Each row was made from one walk, in order. Every step used is in the known rows, and no mark comes twice. Write each row's walk.
Each row is shifted at random along 7 fixed directions that mean nothing.
Known rows:
topapa-nake-zesi-dolid: [  84   26  232   54 -112  112   45   59  296  191 -154  356 -187  -34
  -86  -67   82 -285    2  106  172  -48  -39   48  -10   14 -249  135
 -168  171  196 -152 -107  -63 -294   12  188  266   75  209  -76  177
  201  277  -50   54  -28  136   49 -184  146   69 -291   30]
dolid-tedo-tano-riso: [-175 -155   40  175  -16 -270  417   70 -105  224  263   71 -117   51
  -79  155   82  379  -11 -161 -128 -195   84  294   42  -12   33   28
  161  -97   84 -209   23 -104  100  -43  139 -183   -9 -231 -193 -130
 -328   72 -186   28  226 -189   -6   11  320  -23  311  165]
tano-riso-tamap-dolid-renov-topapa-nake: [  62  120  384   80   60   52  278 -110   58  -30   88  -16  186   50
   72 -187  -31  101  162   41  -78   58    3  268  -81  -12  -16 -102
 -247  102  327 -193  123  -30 -200  104   94  -85    5   23  -19   95
 -183  121  -27  -45 -160 -155 -180  -70  -40    4 -239    3]
nake-topapa-renov-tamap-riso: [-109  -79  195   64   13   81    6  182  214  107    8   90 -161   58
   59 -142  -38 -148   53   28    8   59    1  144 -119  125 -143  187
  -79  273  -94 -120   -4  -43 -286  -31   62  164  210   27 -161  202
  107  262 -101  135 -391  130  -65  -72  -70   72   49 -165]
zesi-dolid-tano-boso-renov: [ 150  147  325   64  -43  172   19   -7  -55 -118 -110   90   17 -126
  155 -159  162    7  130  -75  155  198  -19  249  -92  -75 -253   57
  -87  215  397 -154  -27 -120 -332  114  119  -87  -78  293 -133   47
  -39  313  -29  108 -211 -162  -69 -115  160   63  -22   41]
topapa-renov-nake-boso-zesi: [  79  -67   66 -181   -4    5  176  -62    9  -41  -37  115   17  -22
  138 -201  -49  -75   84  227  -15 -180   74  184  -70  108  187  -35
 -100  -66   69   57 -104   17  -81   72   77  -26   40  167    7  -24
 -115   38   88 -153  -14   33   32  -10  -49 -245  -28   75]
riso-tamap-tano-boso-zesi-renov-topapa-nake: [ 249   -5   78  -99  161  306  346 -263 -232  -82 -184  519   30 -247
   86 -342 -467 -147 -190  130   13 -482   35   45  -44  107  275  -79
  -94  259  431 -380 -294  108  -64  -32  461 -220   71  319  133 -140
  -94 -109  198   38  238  133  113 -263 -232 -578 -255  298]
tamap-riso-renov-nake-tedo-tano: [-142  -85  484  397  235  -95  264   15   48    7  383 -323  140  141
   89 -147    0  302  114 -164 -125  103 -112  289  -44 -161 -249 -175
 -236  193  197 -481  204  -92 -236  -43  -49 -123  206   25 -126  -86
 -416  445 -310   45 -519  -98 -226   65   13  250  211   47]
zesi-riso-renov-tamap-tano-dolid: [ -11   -2  302   -6   24  117  150  -75   15   24  -41   60   34  -20
  -56   10 -242  103 -119 -103  -12   11   -9   36  -16 -162  -86  -50
 -230  148  217 -291   71  -72  -12   96  185  142   91  159   44  -62
 -159  227  -70  156  -80  -17   77  -13  -50   47  -51  -28]
tamap-riso-renov-topapa-boso-nake-tedo: [  65   81  326  154  329    7   74 -113  -69 -313  143  -36  101  135
  192 -385   17  -39  229   91  -66  152  -81  294  -89  143  -42 -184
 -108  257  166 -309 -162   11 -402 -111  128 -348  287  100  -39  -34
 -121  172  -42    3 -494  -56 -229  -89  -99  -27   87  151]
topapa-renov-riso-zesi-dolid-tano-boso-nake-tedo: [  98  -27  126 -210 -214  206  204  -56   54  151 -211  424   14   -5
   15  -11 -189 -149  -23   83   -7 -156   79    5 -158    5  -17  -55
 -184   26  229   -6  -64 -107  -32  118  306  152  -62  212   34  -20
   10   87   69   13  172  112   72 -163  -53 -176 -297   -8]
dolid-tedo-riso-tano-boso: [ -25  -10    7    1  -61  -89  313 -168 -265   48   65  -72  341   -3
  104   74  -90  251   61  -74  -86   -5  -15  208  -35 -261  261 -287
 -201 -257  286  -84  286   30  223  217  -29  -72 -252  -44   34  -71
 -429  -55 -159  -48   91 -226   52   33  -52 -152   31  -20]
topapa-renov-tamap-tano: [-202   60  -20   81  -20   34   11  179  -27  -59   49  108 -198   79
   66   30  197  -20  160  125  222  265 -179   18 -182  124 -172  -35
  290  -88 -333  -21 -155   30 -290  228   56  120 -265   55 -149   90
   58  108  271   30 -146  387  -60  -43  -82  491  138 -112]
dolid-renov-riso-tamap-tano-boso-zesi: [  84   17  -98 -248  -13   50  308  -92 -263  -77 -144  352  151  -65
  156  -97 -213   69   44   35 -155 -126  127    2 -168  139  199 -219
   40  -59  106  155 -165   44  190  132  323 -210  -46  102   92 -127
  -29 -216  147 -107  323   13    8  -90    1 -255 -118  126]
nake-renov-boso-zesi-tano-dolid-riso: [ 113  155  344  232  -88  222   52  -21 -195   81   23  317  165 -101
  275 -337   57 -264 -205  -80  265  -61  -91   52 -328 -234 -220  -38
 -141  327  551 -284  -89  -46 -258  224   86  115 -200  536  -49 -111
 -159  306 -189  336 -290   57  -56  -70 -119  -90  -51  136]
riso-tano-dolid-renov-tamap-zesi-boso-nake: [-244 -166  252   93  114  -18  231  178  148   76  123   44 -324  -47
   18   85    3  288   49   65  -48  172  -60  -16   29  271 -388  110
  202    9 -354 -331  -58 -115 -215  -89  316  -38   66 -119  -95  -27
   40  189  -16  117 -159   72  -86  -65  211  341  211  -64]
tano-riso-tamap-zesi-dolid-tedo: [ -28  150  196  158   45  -37  305 -164  -83   81  114   83    2   -5
 -113   78  -21  141   -7  -76    0  -24  -23   56  -47  -73  -78 -138
    1  -68  245 -264   82  -22  -35  133  129  -59 -153  -38   -2  -83
 -246  -28   36   93  210  -67  -27  -47   55  158 -114   73]
nake-topapa-boso-zesi-dolid-tedo-tano-riso: [  18 -119  315  -40 -106   77  210  -55  182  174  -31  -96  -53  -65
   30  -43  -88  -43   71  -53  -95  -48  149  308  -43 -122   81  186
 -491   64  214 -127  335  -51  -78   64    0  158   82   73 -124  165
 -198  306 -219  121 -301 -251  -11  -70  -68 -204  -43 -251]
tedo-riso-zesi-dolid-tano-boso-nake-topapa: [-224   41  364  237  252  -34  -34   60    7  -81   71   73 -198   66
  105 -230  163  -55  -57  -64  179  190 -177   57   46  176 -345  156
   31  283   14 -482  -53 -119 -383 -182  275  -72  181  -32  -21   46
   88  352 -237  345 -450  -52  -56 -165  122  186  236   43]
tano-boso-nake-tedo-riso-tamap: [-150  -12   78   13  263 -297  110   19   77 -184  112  -64 -530   99
   50   59  237    6  275  215   14  286   19  151   54  540  -37   72
  595  -75 -513 -187 -373   -7 -387 -194  291 -368  137 -230 -107   17
   15   62    5   -6 -203  -27  -25   26  251  135  422  168]
boso-zesi-dolid-tano-riso: [  29   66  -19 -205 -171  103  -51    5  114  -23 -350  349 -378    4
 -128  177  188 -173  178  -49  118  163  114 -154  -83  248 -339  118
  127  -84 -159  173 -249 -114  -77   -6  397 -125 -131  -22  -81   77
  412    2  250   96  261   30   50 -271  284  178  -52    0]
topapa-nake-boso-renov-riso-zesi-dolid-tedo: [  64 -205  133 -268  167 -128  280  -88  150  -52  -95  178 -193  -43
   55 -179 -155  -46  170  289 -196 -183  143  309  127  361  223   73
 -138   -3  -51  -53 -204  -18 -179 -207  305 -148  467   -7   35  -21
  -11   69  -48 -158  -48 -123   23  -30  146 -369    8  116]
tedo-tano-dolid-renov-nake-topapa-boso-zesi-riso: [  28  -90  161 -116  139    6  255  -97 -252 -140 -115  288  -71 -167
  207 -347  -55  -54  -64  122   70 -195   75  301   11  148  219  174
  -43  152  185 -219 -235  -19 -133  -48  299 -295   45  135   35  -19
  -56   87 -111  108  -49 -193  100 -156   48 -531  132  156]
tedo-tano-riso-zesi: [-118 -172   27  -75 -182  111  379  -90 -108  285 -105  199    9  -57
 -101  151 -254   86 -196 -136   17 -354   80 -112  -26 -158   80   26
 -146  -65  190 -143  107 -109  314   72  201   65 -285  -64   94  -18
 -120  -20  -53  115  377  -34  157 -157  -47 -274 -124  -11]
tedo-tano-dolid-riso-tamap: [-301 -199  136  100  154 -243  409  -12 -137  136  222 -188 -147  -78
  -23  124  -34  410   55  -70  -73  -56  -12  190   86   34   63   32
   85 -139 -129 -244  133  -24   91   47   63 -130 -118 -248  -41  -28
 -273   79 -159   86   73 -148   -8   86  138   53  308  -73]
tedo-riso-renov-boso-nake-zesi: [  39   72  268  -50  -98  171  -47   -5   22 -114 -163  -28  293  192
  285 -232   83 -125  180  -11  146  183  -55   -8 -175  -56 -135 -100
 -312   98  191   -2  101 -112 -206  115   67   37  -80  100   59  162
   37  303 -119   17 -398  -98  -91 -133 -148    9 -155  -38]
tano-dolid-renov-riso-zesi-boso-nake: [ -30   73  115 -192 -167   25  159   -9   32   60 -119   84   -4  -32
   55   95   13   76   86   68  -35  202   57  -55 -104   12  -84  -47
  -53 -175  -98  105  133  -86   50  198  195   77 -231   16   16   24
  -19   24   53   -6   86  -63   75  -51   96  110 -121 -138]
boso-nake-topapa-renov-riso-zesi-tano: [  84  -10  116 -223 -173  220   80 -103  183   72 -314   93   92   -8
   51   20 -216 -229  128  125   -7   92   75  -40 -125  -85  104 -150
 -450  -85   57   21  104   40   76   92  129  105 -153  198  -26  104
   78   87   23  -28 -232  139  147 -182 -191 -137 -148 -190]
renov-tamap-tano-dolid-tedo-riso-zesi: [-147  -11  215  162  189   -9   91   93  -80 -232   53   19  -98   31
  233 -113  151   98  160  110  103  349  -85  164  -49  244  -96    6
  120   35 -319 -191 -134   21 -373   -6  136 -219   44   33  -86    6
   99  203  -30   32 -392   52 -133  -62  -16  247  212  -34]
dolid-tano-riso-tamap: [-263 -103   82  213  214 -195  348  -77 -163  138  298   30  -23 -198
  -24   83 -260  265 -234  -34 -177  -34  -88  100   34   25   33  -64
   51  -34   22 -382  138  103  132    9  115    2   10  -23   23 -143
 -280 -109 -175  225   -9  -24  -73   80   -8   77  207  -86]
topapa-boso-zesi-renov-nake-tedo-riso-tamap-dolid-tano: [ -82   23   14  -31  -26   47  100  -10    6   22 -133  368 -404   -1
  -25    2  144 -170  142   98  213   98  -87  -33 -146  258 -186   15
  275  -27 -163 -114 -275  -52 -324   57  421   -1  -68   49 -100   63
   59  136  248  131   51  242   63 -198  113  247   66   87]
tamap-dolid-tedo-riso-tano-boso: [  77 -141  -13 -164   18   39  281 -225 -209  -82 -119  103  125 -105
   67 -146 -188   35  113  -30 -133 -106   25  207   55  -80  132  -65
 -265  -14  218 -122  123  -64  -12  -11  218 -238   91  -63   86   18
 -236   30   -9  -63  119 -186   61  -82  -27 -323 -129   31]
tedo-tano-boso-zesi-renov-riso-tamap: [ -54  -21   18 -160 -240  329  105  -27  -94   74 -332  295 -111 -119
  112   63 -192 -218 -190  -66  255   63  -21 -216 -189 -105  -17   99
  -59   49  -48 -106   14  -46   58  209  338  181 -358  233   64   94
   63  155   53  252  -54  156  222 -216 -238 -130  -92 -162]
topapa-renov-tamap-tano-boso-nake-zesi: [   4 -115  144 -166  -45   -4  265  132  206  -67  -17  -19 -239   77
   97  -12  134   99  379  130  -40   15  161  285  -67  287  -39   98
   63  -78 -219  117 -137  -78 -266   58  109 -114   46  -21 -165  120
   28  209  185 -245  -69   52 -130  -20  124  110   47  -18]
zesi-boso-renov-topapa-nake: [ 183  -74  -63 -580 -200  246   98 -157   99  -96 -443   21    1 -150
   60  -33 -350 -155  106  107  -53  -39  157   80  -53  -79  396   25
 -399  -92  -26  240  149   23  212  120  240  107   55  206   40  105
 -100   49  244 -126  -81  -14  320  -87 -193 -406  -75 -184]
tamap-tano-dolid-riso-renov-topapa-nake-boso-zesi: [-203    0   45   42   23  200   27   47  -65  -30 -140  502 -395  -46
   19  -63    1 -331   -7  123  172  288 -163 -189 -188  272 -401   59
  266  185 -297 -257 -299  -51 -333   21  509    1 -123   66  -50  151
  342   32  191  287 -130  336   -9 -332  -37  229  -20  -78]
boso-renov-topapa-nake-tedo-tano-dolid-riso-tamap-zesi: [ -50  -95   72  -54   76    9  297 -163 -147  155    7  417  -70 -120
  -16 -247 -313 -157 -242   77  -83 -379  -25   51  -98   39  182   -6
 -174  121  145 -358 -143   38   63  -87  465 -158   94  141  -32 -232
 -248  -30  -30  265   12  121  142 -196 -171 -412  140  135]
tano-boso-zesi-renov-nake-tedo: [  18  110    4 -261  122  -57 -103  -30   56 -412 -190  -42 -311  -65
  187  -26   80 -203  116  261   79  487   54  102   37  325   88  124
  172 -179 -582   55 -160   81 -220   11  182 -150   55  102   70   27
  143   -4   54   -5 -396  -72  148   10    6  -40  239 -122]
zesi-dolid-renov-nake-tedo-tano: [  -8  -78  175   21  -50   85  -32  173   78  105 -217  475 -192 -103
   33 -146  -57 -101 -202   -5  110   22  -51   44   14   40 -290  265
  -41  305   43 -257 -173 -162 -278 -146  397  103  279  200  -87   17
  148  376 -221  236 -142   37  199 -166  240  -64   32   69]
tedo-riso-tamap-dolid-tano-boso-renov-topapa-nake: [-205 -139   58 -149  121  -39  251 -120  -60  -13  -76   -4  -70   -8
   44  -84 -189   47  145   28  -43   37  -95   67  -12  126  107  -38
  -99  -19 -137 -172  103    1  -31   13  321  -84   45 -177   38  138
 -142  106   37   71 -122   30   55  -77 -121  -29   87 -118]
renov-boso-zesi-dolid-tano: [ -28 -146  331   20  169  -43   85   31   92 -210  126 -278 -126  -53
  210 -132  123  167  160   -9  -54  178   76  270    8  160  -49  107
 -166   47 -168  -82   59    1 -205  -67   78 -156  298  159 -132 -111
  -92  382  -54  -10 -492 -156 -172   49   72  125  342  -59]
boso-zesi-tano-riso-renov-tamap-dolid-tedo: [ -49  -82   19 -213   64  -94  177    4  105 -178 -150  111 -401   -4
  -78  137   50  108  208   27 -106  113  179  119   66  333  -82  134
   75 -203 -391   19 -185  -25  -35 -107  356 -308  126 -137  -69  -74
  165    7  152  -19   74  -98   11  -78  245   67  231   -1]
topapa-nake-boso-zesi-renov-riso: [ -78  -47  318  154  201  -55  166 -156   19   86  203   28  -84 -149
   80 -220 -148 -195 -245  124   48  -72 -134  179  -18 -113  111   -9
 -286  136  183 -460   92  115 -152   41   99  220  158  360    1 -124
 -333  264 -199  242 -429  107   57   41 -208  -76  114  -36]
renov-tamap-riso-zesi-boso-nake-tedo-tano-dolid: [ -77  113  280  110  -97  104  119   44  110  -93 -119 -243   22  141
  189  201  239   96  501    7  210  618  -46   51 -234  -23 -168 -276
  -45 -185 -253   69   90   -1 -263  281  -46  -47 -331   99 -164  164
   45  325   61 -117 -405  118  -80  -62  -30  558   43 -184]
tedo-tano-dolid-riso: [ -17  146   99  -18 -143  287 -125  -58 -212 -131 -305  219  200 -132
  278 -177  -20 -333 -126   40  306  372 -170  -47 -150 -198  -66   82
 -264   96  107 -103  113    0 -175  223   77  126 -378  264  148  227
  165  107 -150  285 -391  -36   64 -204 -308 -111 -226 -279]
tedo-riso-tamap-zesi-dolid-tano-boso: [ 166  137  454  128   60  232  121  -84  -70 -155  -89   25  254   32
  275 -384   93  -12  160 -183  143   13  -17  267  -79  -81 -178   33
 -326  359  620 -266  108 -148 -400   19  106 -189   90  152   14  145
  -77  403 -163   59 -318 -277 -200 -179  -30  -99 -245  120]
riso-zesi-renov-boso-nake-topapa: [ -27  197  214  119  160   55  -33   94   38 -223  -11 -128  107   68
  205  -98  121  113  175  120  179  350 -107    1  -13   86 -128 -221
  -39 -104 -167 -112  -20   57 -178   99  -54  -12  -93  135    8  -76
  101   95   30  -54 -382   95   -5  -71   53  320  159    2]
tedo-riso-renov-tamap-tano-dolid: [-189  -71   31 -189   77  -98  121   19  -86 -180 -106 -131   -5  185
  116   20   65  197  374   86   11  223  -17   54  -27  227   32 -107
  105 -192 -336  110  -36  -68  -76   87  115 -180 -105 -303   41  146
   54   43   77 -125  -37  -65   -8  -13   22  123  129  -78]
boso-zesi-riso-tano-dolid-renov: [ -64  -17  116 -184   97  -83  107 -132   65  -99  -71  -85 -173  -44
  -98  146  -68   96   44  -56 -112  124   83   -5   79   72  -67   -7
 -178 -221 -169  -55   64   27  153   18  190  -94   18  -49   82 -100
   -3  -31   19  108    6 -139   37  -11   94   70  134 -131]
tano-boso-zesi-riso-renov-nake-tedo: [ 123   94  207  -63  208  -41   73 -147  -71 -284    3  180 -231  -55
  119 -222   17 -173  -94  137   16   15   95  175   21  264   67  103
  157  132   32 -256 -321    9 -242 -118  327 -285  230  203   70 -176
  -58   46  -44  107 -153 -171   31  -55   58 -302  151  251]

Which walk is each row?
[ -67    5  106 -129  198  -26   80   -1    8 -268 -160    2 -159  156
  127 -182  129   37  348   26   92  129  -12   95    3  360  -62    5
  149   54 -191  -27 -206  -86 -284 -130  302 -341  217 -209    1  127
  125  160  124  -89 -163  -34  -26 -120  138   77  153  147] : tedo-riso-tamap-zesi-boso-renov-nake
[ 251  201  311   31  -21  131  220  -69  -35  -46  -67  299  263   87
  145 -274   75    3  209  -57  -23 -116  126  278 -130   32  -28 -223
 -208  199  648   -9 -150 -101 -135    3  201 -237  157  195  -22  -67
    3   52  -46 -119   47 -194 -155 -225  217 -196 -222  334] : dolid-riso-zesi-boso-renov-topapa-nake-tedo
[   0 -168  128 -183  107   73  162  -30   68   16 -122  228 -133 -153
   87 -222 -321 -150  -60  156 -114 -182  104  190  -14  226  150  202
 -214  173   -3 -138  -42   44 -115  -76  233   50  297   94   16   73
   44   58  -64  126 -172  -28   46  -95 -109 -370    4 -125] : nake-topapa-renov-boso-zesi-dolid-tano-riso-tamap
[-102   41  167  155  232  -82  353 -291 -352  -72  241 -162  115 -148
    0  -76  -61  227   98 -132  -41   54 -151  168  -35 -234  -19 -365
 -137  -93  284 -335  175   51   69  218   59 -205 -177   67   23 -195
 -484   -4   65   91   45   -7  -29   41   -9  172  155   32] : tamap-dolid-riso-tano-boso-zesi-renov
[  52   36  167   26  -15  187   75  -97 -152 -146 -117  124   -3  -18
  190 -122   95  -84  119  -30  206  122  -50    1 -206    9  -57 -130
  -61   40   89  -93  -91   17 -189  146  254 -115 -119  267  -78  -72
  -48  245  159   75 -164   90  -24 -171  -91  111   67   76] : renov-boso-zesi-dolid-tedo-riso-tamap-tano
[ -51  -59  293   73  138    2  213 -127 -204   30   62  192  143   19
  125 -350  -86   36  -91  -15   35 -272  -69  158  -65  -25   46  -74
 -192  214  450 -362  -35  -81  -90  -24  265 -106   96  107   13  -96
 -260  223 -159  167  -81  -99   28 -137  -30 -259   90  210] : tedo-riso-renov-nake-topapa-boso-zesi-dolid-tano
[ 143    5  255   53 -106  345  207 -147 -121   44 -113  259  261 -151
  241 -164 -256 -120 -118   94   79   10  -84  -28 -182 -172  -54 -176
 -264  129  396 -354   18  -11 -140  147  207   29 -242  386   77  -44
 -166  124  -92  130 -211   59   -9 -167 -278 -229 -264   11] : riso-tano-boso-nake-renov-tamap-dolid-tedo
[ -98   64  181   42   68   18  -38   46  107  -96 -164   38 -163  -76
  122    7   14 -148   71   50  135  459 -120   28  -42   44 -236   67
 -176   -9 -304 -171  113   63 -252  123  118  140   36  138  -33  163
  158  249 -176  238 -478   17   55  -44    4  236   93 -312] : nake-zesi-dolid-tedo-riso-tamap-tano-boso-renov-topapa
[ 150   84  227  -64   46  172  -27   51   79 -317 -220   44  -55   65
  245 -262  175 -170  272  -36  169  267   58  205  -47   94 -207   56
 -159  168  -37  -47 -117 -131 -413  -76  159 -244  234  174  -84   55
  141  361   21  -84 -465  -26   17 -184  104   53   67   94] : tamap-zesi-renov-boso-nake-tedo-riso
[-133  -86  345  408  274 -127  389  -25   47  146  376 -174  -74 -135
   34  -51  -75  330   46  -79 -121  -28 -117  159   44   22 -248  -73
  -63   99  129 -550  181   43 -237  -30   67  -85  132   15 -111  -93
 -345  263 -162  115 -207    0 -238   67   81  316  123   33] : riso-tamap-dolid-tano-boso-nake-zesi
[ -87 -103   84   -5   70  -53  175   48  -53   48  -29  169  -24  -35
  139  -55 -150   17   27   95  -33   65  -24   74  -99  116  -42  -33
   35   27 -154 -106 -116   -8 -143   45  109   -9   58   44   16    3
  -22   78 -168   93 -137   61   18   75   -7  -41   70  -51] : nake-renov-tamap-riso-tano-dolid-tedo
[-152 -222  -48 -245    6  -80  223    8   23   99 -146   88 -328    0
   21  187  -95   54  268   71  -95   32  131  -97 -125  362  -60  -81
  270 -106 -355  178 -222  -77   34   -8  277 -100   84 -131  -54    3
  118  -29   93   -9  147   67   26   18  205   24  213  -21] : nake-boso-renov-riso-zesi-dolid-tano
[ -82   19  173  213   24   10  236 -156 -176   36  105    8   55  -93
   28  -81    3   45  -34 -158   53   93 -173  136  -14 -314 -143 -110
 -263    9  268 -452  280  -43 -115   95  160  -50 -118  102  -63  -80
 -406  274  -95  190 -169  -17   47  -82  -38  153   65   -5] : tamap-dolid-tedo-riso-zesi-tano-boso-nake
[  81 -241   80 -274   41    7  188   25   70 -104 -147  140   -5   22
  189 -153 -232   82  120  264 -189 -140  160   81   54  338  118   66
  -77  -25 -195  -23 -195  -80 -129 -189  293 -202  273  -43   90  -67
   48   61  -57 -161  -67 -148    7  -77   17 -391    1  109] : riso-renov-boso-nake-tedo-tano-dolid
[ 225   77  231 -154 -178  411  114 -138    9 -202 -367   31  140  -32
  236  -94  -84 -245  252  -27  129  266   63  106 -150 -160  -86 -107
 -375   65  234  -80   99  -93 -233  153  129 -104 -241  283   29  200
   15  251   29  -79 -345  -56   40 -256 -181 -164 -290  -93] : tamap-tano-boso-nake-tedo-riso-zesi-renov
[-109    4   -5    8  -71  159   10   49  -42  -49 -248  376 -172  -39
   97  -89   -7 -248   28   51  184  342 -171  -53  -89   33 -273   60
  -43   85 -217 -227  -57  -70 -287    4  393   10  -41   71  -55  155
  168  200   38  211 -281  195  138 -270   -4  137    9 -106] : tamap-dolid-tedo-tano-riso-zesi-boso-nake-renov-topapa
[ 216  -19  -23 -431   11  214  -88   47  151 -314 -568  486  -78  113
  212 -271  -66 -383  369  441   88  162  140  189  -32  517  307   32
    2  147 -257  284 -506   39 -275 -179  398 -238  338   53    7  300
  640  -42  150 -286 -195   63  150 -345   19 -517 -155   89] : renov-topapa-nake-tedo-riso-zesi-boso
[ -27  -73   82   -7  -91  -50   87    5   33  126 -174   90    5  112
   20  139  -48  -31  189  -16   30  107   17   46  -59  -45  -70  -90
 -107  -92  -58  -40   28  -78 -135   39   58   14   14  -66  -26   63
  -21  193 -244   31  -37  -58  128  -32   41  -13  -19  -38] : nake-tedo-riso-renov-tamap-zesi-dolid
[ -55   10  179  174 -147   97  248    7 -101   76   67   37  125   55
   82  -54  129  132  226  -88   61  169 -106  209 -158 -225 -180 -129
 -179    7  213 -181  206 -112 -196  219   84  -18 -228   15 -187  107
 -254  276   27   14 -127  -15  -93 -146    4  215  -57  -54] : tamap-dolid-tedo-tano-riso-renov-topapa-boso
[  -2   10   -5 -123   70   77   16 -110  -76  -96 -195  463 -274 -126
  148 -220 -194 -442 -211  217   71  102  -63  -77  -68  261   39  153
  152  204 -180 -321 -272   22 -284 -152  557 -107  144  172   74   14
   57   42  -47  279 -249  120  189 -203 -160 -311   24   65] : tano-boso-nake-tedo-riso-tamap-dolid-renov-topapa
[ -96 -138  181  -18  -52   13  245  123  201  146   17  271 -323   -4
  -21  -23  -26    4   40   62  -16  -80   26  153  -45  198 -218  194
   24   82 -105 -204  -93 -138 -316  -63  334   75  189   33 -131   15
  -45  287   55   70  -51  145  -24  -94  114  153   19    7] : topapa-renov-tamap-dolid-tano-riso-zesi-boso-nake-tedo
